Below are the code and all the weights of a small trained network. Each question names an input and a target symbol and asks about switching units off, where a switched-off unit gives its printed mean instead of its output.

import numpy as np


def w(rows, s, z=0):
    codes = np.array(rows[::2]) - 128.0
    scale = np.full(codes.shape[1], s)
    scale[-1] = z or s
    return codes * scale


def f(y):
    return np.maximum(y, 0)


def softmax(a):
    e = np.exp(a - a.max(-1, keepdims=True))
    return e / e.sum(-1, keepdims=True)


def log_softmax(a):
    a = a - a.max(-1, keepdims=True)
    return a - np.log(np.exp(a).sum(-1, keepdims=True))


def net(x, mask):
    ids = ['ΔΠαεζηλξτφψω'.index(c) for c in x.split()]
    T = len(ids)
    res = E[ids] + P[:T]
    r = res
    for j in range(3):
        rows = slice(3 * j, 3 * j + 3)
        q, k, v = (r @ M[0][rows].T for M in (Q, K, V))
        z = softmax(np.where(np.tri(T) > 0, q @ k.T / 3**0.5, -1e9)) @ v
        o = O[0][rows]
        res = res + np.where(mask[j], z, o[:, -1]) @ o[:, :-1]
    y = f(res @ A[0][:, :-1].T + A[0][:, -1])
    res = res + np.where(mask[3:27], y, B[0][:, -1]) @ B[0][:, :-1]
    return log_softmax(res[-1] @ U[:, :-1].T + U[:, -1])


Q, K, V, O, A, B = {}, {}, {}, {}, {}, {}
E = w([
[201,124,81],'Δ',
[190,112,144],'Π',
[158,137,86],'α',
[4,193,69],'ε',
[175,161,79],'ζ',
[159,130,189],'η',
[165,139,57],'λ',
[162,166,102],'ξ',
[159,128,155],'τ',
[165,173,98],'φ',
[140,161,179],'ψ',
[96,100,133],'ω',
],0.024)
P = w([
[254,138,124],'0',
[122,162,112],'1',
[121,154,119],'2',
[116,151,124],'3',
[120,146,125],'4',
[121,144,129],'5',
[117,148,126],'6',
[123,143,125],'7',
[124,142,127],'8',
[126,141,128],'9',
[128,140,131],'10',
[119,150,132],'11',
[126,137,134],'12',
[129,136,133],'13',
],0.017)
Q[0] = w([
[122,156,159],'H1',
[160,155,162],'H1',
[169,126,39],'H1',
[227,144,167],'H2',
[160,172,153],'H2',
[68,57,125],'H2',
[249,162,131],'H3',
[101,81,147],'H3',
[97,103,111],'H3',
],0.019)
K[0] = w([
[121,122,82],'H1',
[66,109,120],'H1',
[157,131,134],'H1',
[169,142,154],'H2',
[181,109,137],'H2',
[64,165,117],'H2',
[197,181,153],'H3',
[5,106,157],'H3',
[73,121,117],'H3',
],0.019)
V[0] = w([
[73,201,146],'H1',
[137,77,146],'H1',
[176,93,170],'H1',
[188,84,64],'H2',
[142,242,195],'H2',
[34,241,82],'H2',
[142,111,17],'H3',
[173,93,252],'H3',
[218,214,158],'H3',
],0.012)
O[0] = w([
[168,131,90,128],'H1',
[66,123,67,112],'H1',
[22,177,168,130],'H1',
[172,40,135,196],'H2',
[196,200,226,163],'H2',
[223,202,113,58],'H2',
[226,12,1,160],'H3',
[95,146,223,148],'H3',
[199,129,193,251],'H3',
],0.0074,0.024)
A[0] = w([
[170,148,201,79],'N1',
[197,172,145,74],'N2',
[88,109,94,152],'N3',
[145,90,149,86],'N4',
[243,221,87,156],'N5',
[113,214,153,191],'N6',
[209,78,126,51],'N7',
[141,133,150,123],'N8',
[225,190,167,115],'N9',
[147,179,150,128],'N10',
[174,173,124,134],'N11',
[196,188,133,109],'N12',
[142,65,136,94],'N13',
[83,76,125,253],'N14',
[77,121,118,194],'N15',
[127,149,167,102],'N16',
[133,67,131,91],'N17',
[143,163,76,196],'N18',
[128,91,148,84],'N19',
[43,98,215,151],'N20',
[193,106,4,185],'N21',
[135,74,92,206],'N22',
[54,93,151,60],'N23',
[103,111,159,197],'N24',
],0.012,0.0059)
B[0] = w([
[103,127,90,238],'N1',
[81,154,31,196],'N2',
[172,177,200,132],'N3',
[81,166,116,195],'N4',
[85,78,248,213],'N5',
[196,63,57,175],'N6',
[26,177,74,254],'N7',
[113,79,50,164],'N8',
[109,184,75,247],'N9',
[159,119,105,167],'N10',
[161,75,53,166],'N11',
[93,17,114,188],'N12',
[82,110,172,205],'N13',
[253,50,201,162],'N14',
[211,124,131,132],'N15',
[105,88,135,169],'N16',
[127,94,99,191],'N17',
[114,158,199,149],'N18',
[65,166,112,173],'N19',
[135,186,89,211],'N20',
[124,169,198,226],'N21',
[213,214,123,188],'N22',
[32,136,119,142],'N23',
[215,146,83,170],'N24',
],0.0048,0.026)
U = w([
[206,43,140,86],'Δ',
[38,110,232,46],'Π',
[166,126,144,202],'α',
[94,124,115,6],'ε',
[91,108,100,26],'ζ',
[56,253,186,83],'η',
[211,130,151,148],'λ',
[33,100,83,117],'ξ',
[122,172,192,166],'τ',
[38,88,59,75],'φ',
[230,205,47,209],'ψ',
[216,159,188,175],'ω',
],0.0067,0.0017)

Each question gives the input, a string of symbols that net reads in full, and the target symbol t.
The units are the heads (3 rows each of Q, K, V and O) and the neurons (one row each of A and B). Each row of codes is followed by its name. A weight is (code - 128) times the scale printed after its matrix; where a second scale follows, it is the last column's (O, A, B and U).
mask holds one flag per unit, heads first, then neurons. A switched-off unit (its flag False) gives its mean, the last column of its rows in O or B, instead of its output. The means were averaged over made-up inputs and are rounded, as every weight is.
A unit's drop is (log p(t) with every unit on - log p(t) with that unit switched off) / (log p(t) with every unit on - log p(t) with every unit switched off).
The circuit of an input: a set's keep is (log p(t) with only the set's units on - log p(t) with every unit switched off) / (log p(t) with every unit on - log p(t) with every unit switched off). Starting from the 12 units with the biggest drops (on a tie, the unit counted first), units are removed one at a time, each time the one whose removal leaves the highest keep (on an exact tie, the one counted first), for as long as the keep stays at least 0.8.
circuit, biggest first: the units of the circuit, biggest drop first
unit that matters most: the unit with the biggest drop
top k neurons: the k neurons with the biggest drops, biggest first
which heads matter: for each layer, one digit per head in row order, 1 if its drop is at least 0.15 and else 0, layers parted by /
input Π Δ ζ Δ Δ Δ, target Π: which heads matter : 111
input ψ Π ψ ψ Π Δ ω Δ Δ Δ ε, target η: circuit, biggest first : N5; H2
input Π ψ ψ η ξ ψ ψ Π η, target Π: which heads matter : 011
input Δ Δ λ ε η φ, target Δ: unit that matters most : H2
input Δ φ ψ τ ψ ξ Π η Π φ λ, target Δ: circuit, biggest first : H2; H3
input Δ Δ ψ ψ ζ ζ ψ ξ τ ω η, target Δ: which heads matter : 011
input Π ψ ψ φ, target Π: circuit, biggest first : H2; H3
input η ξ Δ ψ Δ φ ψ ψ Δ Δ τ τ η, target η: circuit, biggest first : H3; N20
input Δ Δ Δ, target Δ: top 2 neurons : N14; N9
input ψ Π Δ ω Π Π, target ψ: top 3 neurons : N5; N20; N6
input ξ λ Π Π η ε Δ τ Π Δ Δ ξ ψ, target φ: which heads matter : 100
input φ Π ε ζ ψ Π ψ ψ ψ ψ, target φ: which heads matter : 100
input Π Π ψ Π, target Π: which heads matter : 011
input ψ ξ α ξ α, target ψ: top 3 neurons : N6; N5; N20
input Π ψ Π α, target Π: which heads matter : 111
input Δ η Π ψ ψ α ω ψ ζ, target Δ: which heads matter : 010
input Π ω α η φ ψ, target Π: top neuron : N22
input Δ ω ω Π ψ ψ η ξ α τ ε, target η: top 4 neurons : N5; N18; N21; N14
input ψ Δ η Δ Π ψ Π Π Π ω ψ φ, target ψ: top 2 neurons : N6; N20
input Π Π Π, target Π: top neuron : N23
